Below is a small trained network, with its code and all its weights. Each question gives an input and a class and asks what happens when units are switched off, that is, made to give their printed mean instead of their output.

import numpy as np


def w(rows, s, z=0):
    codes = np.array(rows[::2]) - 128.0
    scale = np.full(codes.shape[1], s)
    scale[-1] = z or s
    return codes * scale


def norm(h):
    return h / np.sqrt((h * h).mean(-1, keepdims=True) + 1e-5)


def f(y):
    return y / 2 * (1 + np.tanh(0.7978845608 * (y + 0.044715 * y**3)))


def log_softmax(a):
    a = a - a.max(-1, keepdims=True)
    return a - np.log(np.exp(a).sum(-1, keepdims=True))


def net(x, mask):
    res = np.array(x, float).reshape(1, 4) / 4 @ E
    u = 0
    for l in range(2):
        y = f(norm(res) @ A[l][:, :-1].T + A[l][:, -1])
        res = res + np.where(mask[u : u + 6], y, B[l][:, -1]) @ B[l][:, :-1]
        u += 6
    return log_softmax(norm(res)[-1] @ U[:, :-1].T + U[:, -1])


A, B = {}, {}
E = w([
[143,127,147,60,134,166,178,94,163],'x0',
[126,139,163,124,154,254,101,176,44],'x1',
[174,134,118,170,130,124,153,78,83],'x2',
[162,78,31,143,8,204,96,129,168],'x3',
],0.0076)
A[0] = w([
[176,74,155,42,150,177,215,66,160,63],'0.n1',
[122,25,105,190,130,43,77,161,29,140],'0.n2',
[217,185,124,198,162,159,142,26,110,3],'0.n3',
[2,97,148,31,69,112,134,216,137,53],'0.n4',
[177,157,87,153,117,130,164,12,34,67],'0.n5',
[118,95,218,116,109,224,90,146,57,54],'0.n6',
],0.0066,0.0039)
B[0] = w([
[141,55,182,113,85,37,10,226,41,211],'0.n1',
[114,76,175,53,123,112,63,178,117,253],'0.n2',
[152,196,144,157,189,124,79,107,167,157],'0.n3',
[215,223,151,177,144,97,67,75,173,205],'0.n4',
[112,187,134,106,114,127,82,102,196,192],'0.n5',
[87,176,62,75,137,83,173,81,127,242],'0.n6',
],0.012,0.0034)
A[1] = w([
[122,123,154,148,200,88,159,169,112,44],'1.n1',
[133,109,136,175,226,127,170,153,134,78],'1.n2',
[117,41,106,154,141,18,167,79,213,87],'1.n3',
[123,154,254,157,202,87,213,129,126,17],'1.n4',
[168,232,164,196,144,150,38,30,164,95],'1.n5',
[183,63,86,173,105,204,150,122,175,1],'1.n6',
],0.0073,0.004)
B[1] = w([
[194,86,43,159,21,211,119,111,169,165],'1.n1',
[131,102,70,116,79,199,103,23,169,132],'1.n2',
[128,180,134,100,192,216,158,132,55,235],'1.n3',
[120,71,80,158,38,169,92,129,163,224],'1.n4',
[159,174,144,171,99,127,165,164,200,252],'1.n5',
[93,95,89,152,1,205,83,116,148,148],'1.n6',
],0.014,0.0044)
U = w([
[111,60,84,144,43,169,105,94,189,121],'0',
[178,223,140,135,139,136,46,129,205,106],'1',
[145,89,154,89,126,84,59,162,82,151],'2',
[88,186,73,92,195,177,201,97,80,136],'3',
[116,144,148,121,106,83,147,156,138,193],'4',
[122,13,172,254,207,105,220,94,127,4],'5',
[125,27,171,254,186,80,212,63,110,2],'6',
[105,21,190,254,185,111,232,104,122,9],'7',
],0.017,0.014)

Each question gives the input, the list of numbers given to net, and the class t.
The units are the neurons (one row each of A and B). Each row of codes is followed by its name. A weight is (code - 128) times the scale printed after its matrix; where a second scale follows, it is the last column's (A, B and U).
mask holds one flag per neuron, layer by layer. A switched-off neuron (its flag False) gives its mean, the last column of its row in B, instead of its output. The means were averaged over made-up inputs and are rounded, as every weight is.
A unit's drop is (log p(t) with every unit on - log p(t) with that unit switched off) / (log p(t) with every unit on - log p(t) with every unit switched off).
The circuit of an input: a set's keep is (log p(t) with only the set's units on - log p(t) with every unit switched off) / (log p(t) with every unit on - log p(t) with every unit switched off). Starting from all 12 units, units are removed one at a time, each time the one whose removal leaves the highest keep (on an exact tie, the one counted first), for as long as the keep stays at least 0.8.
circuit, biggest first: the units of the circuit, biggest drop first
unit that matters most: the unit with the biggest drop
top k neurons: the k neurons with the biggest drops, biggest first
top k neurons in layer l: the k neurons of layer l with the biggest drops, biggest first
input [-2,8,-4,-6], class 3: circuit, biggest first : [0.n6]
input [-7,5,-7,-7], class 0: top 3 neurons : [0.n1, 1.n1, 1.n4]
input [0,-8,-7,6], class 3: top 2 neurons in layer 1 : [1.n3, 1.n4]
input [-4,-8,8,-5], class 1: top 4 neurons : [0.n3, 0.n5, 0.n6, 1.n5]
input [-1,8,5,0], class 3: top 2 neurons in layer 0 : [0.n6, 0.n4]
input [-4,-1,4,3], class 1: top 3 neurons : [0.n5, 0.n1, 0.n3]
input [-8,-5,0,6], class 2: circuit, biggest first : [0.n2, 1.n1, 1.n5]
input [-5,7,-8,-6], class 1: top 2 neurons : [0.n4, 0.n1]
input [3,-2,4,-4], class 0: top 2 neurons : [1.n4, 0.n4]
input [7,7,-2,-7], class 0: circuit, biggest first : [1.n4, 0.n2]
input [3,0,4,2], class 1: top 2 neurons : [0.n5, 0.n3]
input [6,-7,-3,-4], class 3: top 2 neurons : [1.n3, 0.n2]
input [2,-7,-7,2], class 1: top 2 neurons in layer 0 : [0.n4, 0.n6]
input [-4,0,2,-1], class 2: circuit, biggest first : [0.n2]
input [5,-3,-5,3], class 1: top 2 neurons in layer 0 : [0.n4, 0.n2]
input [-6,-2,-7,2], class 1: top 2 neurons in layer 0 : [0.n4, 0.n1]
input [5,6,-3,0], class 3: top 3 neurons : [0.n6, 0.n2, 1.n4]
input [8,-2,6,4], class 2: top 2 neurons : [0.n1, 0.n4]
input [8,3,-3,-8], class 0: top 2 neurons in layer 1 : [1.n4, 1.n1]
input [7,6,1,5], class 2: unit that matters most : 0.n1
input [8,-2,5,-6], class 2: top 2 neurons in layer 0 : [0.n1, 0.n4]
input [-7,-6,-3,-7], class 0: top 3 neurons : [1.n1, 0.n1, 1.n4]
input [-5,-6,-4,-2], class 3: top 2 neurons : [1.n3, 0.n1]
